Below is a small trained network, with its code and all its weights. Each question gives an input and a class and asks what happens when units are switched off, that is, made to give their printed mean instead of their output.

import numpy as np


def w(rows, s, z=0):
    codes = np.array(rows[::2]) - 128.0
    scale = np.full(codes.shape[1], s)
    scale[-1] = z or s
    return codes * scale


def norm(h):
    return h / np.sqrt((h * h).mean(-1, keepdims=True) + 1e-5)


def f(y):
    return y / 2 * (1 + np.tanh(0.7978845608 * (y + 0.044715 * y**3)))


def log_softmax(a):
    a = a - a.max(-1, keepdims=True)
    return a - np.log(np.exp(a).sum(-1, keepdims=True))


def net(x, mask):
    res = np.array(x, float).reshape(1, 6) / 4 @ E
    u = 0
    for l in range(2):
        y = f(norm(res) @ A[l][:, :-1].T + A[l][:, -1])
        res = res + np.where(mask[u : u + 9], y, B[l][:, -1]) @ B[l][:, :-1]
        u += 9
    return log_softmax(norm(res)[-1] @ U[:, :-1].T + U[:, -1])


A, B = {}, {}
E = w([
[116,160,103,148],'x0',
[128,118,120,181],'x1',
[158,172,230,132],'x2',
[118,127,116,133],'x3',
[115,126,121,144],'x4',
[2,94,177,87],'x5',
],0.0094)
A[0] = w([
[147,77,159,19,149],'L0N1',
[44,116,49,195,254],'L0N2',
[157,113,195,120,48],'L0N3',
[181,175,101,78,29],'L0N4',
[115,166,226,233,198],'L0N5',
[166,175,67,150,70],'L0N6',
[254,123,118,136,45],'L0N7',
[173,177,95,110,14],'L0N8',
[148,131,136,32,107],'L0N9',
],0.0077,0.0022)
B[0] = w([
[155,205,156,165,175],'L0N1',
[86,155,175,45,254],'L0N2',
[207,144,155,148,141],'L0N3',
[105,148,146,139,140],'L0N4',
[244,152,234,89,240],'L0N5',
[2,119,159,105,178],'L0N6',
[98,122,158,201,226],'L0N7',
[80,101,86,240,138],'L0N8',
[171,144,213,152,142],'L0N9',
],0.0071,0.0038)
A[1] = w([
[158,105,76,231,187],'L1N1',
[148,91,58,72,21],'L1N2',
[98,139,1,48,139],'L1N3',
[149,57,126,115,74],'L1N4',
[183,149,79,144,102],'L1N5',
[130,28,30,83,193],'L1N6',
[185,165,70,159,128],'L1N7',
[86,165,89,172,3],'L1N8',
[89,193,88,131,161],'L1N9',
],0.0098,0.0021)
B[1] = w([
[134,122,198,192,236],'L1N1',
[184,106,115,110,139],'L1N2',
[210,173,174,175,252],'L1N3',
[125,175,255,136,116],'L1N4',
[63,125,114,188,159],'L1N5',
[224,163,122,60,224],'L1N6',
[75,52,99,208,188],'L1N7',
[134,136,160,160,142],'L1N8',
[108,162,182,120,171],'L1N9',
],0.0084,0.0042)
U = w([
[100,233,119,175,66],'0',
[167,193,71,120,83],'1',
[1,86,81,208,253],'2',
],0.006,0.0019)

Each question gives the input, the list of numbers given to net, and the class t.
The units are the neurons (one row each of A and B). Each row of codes is followed by its name. A weight is (code - 128) times the scale printed after its matrix; where a second scale follows, it is the last column's (A, B and U).
mask holds one flag per neuron, layer by layer. A switched-off neuron (its flag False) gives its mean, the last column of its row in B, instead of its output. The means were averaged over made-up inputs and are rounded, as every weight is.
A unit's drop is (log p(t) with every unit on - log p(t) with that unit switched off) / (log p(t) with every unit on - log p(t) with every unit switched off).
The circuit of an input: a set's keep is (log p(t) with only the set's units on - log p(t) with every unit switched off) / (log p(t) with every unit on - log p(t) with every unit switched off). Starting from the 12 units with the biggest drops (on a tie, the unit counted first), units are removed one at a time, each time the one whose removal leaves the highest keep (on an exact tie, the one counted first), for as long as the keep stays at least 0.8.
units of the circuit, in order: the units of the circuit, biggest drop first
most important unit: the unit with the biggest drop
k most important neurons of layer l: the k neurons of layer l with the biggest drops, biggest first
drop of u: that unit's drop, to one decimal
input [3,0,-4,5,-5,-7], class 2: 2 most important neurons of layer 0 => [L0N7 L0N8]
input [-1,2,-5,2,-6,-8], class 2: units of the circuit, in order => [L1N7 L1N5]
input [-2,6,-8,6,6,6], class 1: most important unit => L1N6
input [5,-8,-3,-3,7,-7], class 2: units of the circuit, in order => [L1N7 L1N5]
input [7,4,-4,3,-2,1], class 1: 2 most important neurons of layer 0 => [L0N7 L0N1]
input [-1,-7,-8,2,3,7], class 1: 2 most important neurons of layer 0 => [L0N6 L0N7]
input [0,1,-8,-6,4,6], class 1: 2 most important neurons of layer 1 => [L1N6 L1N3]
input [-7,-1,3,3,-4,-7], class 2: drop of L1N6 => 0.2
input [-8,-1,3,4,-2,-8], class 2: drop of L1N7 => 0.2
input [7,3,-7,-5,1,6], class 1: drop of L0N2 => -0.2
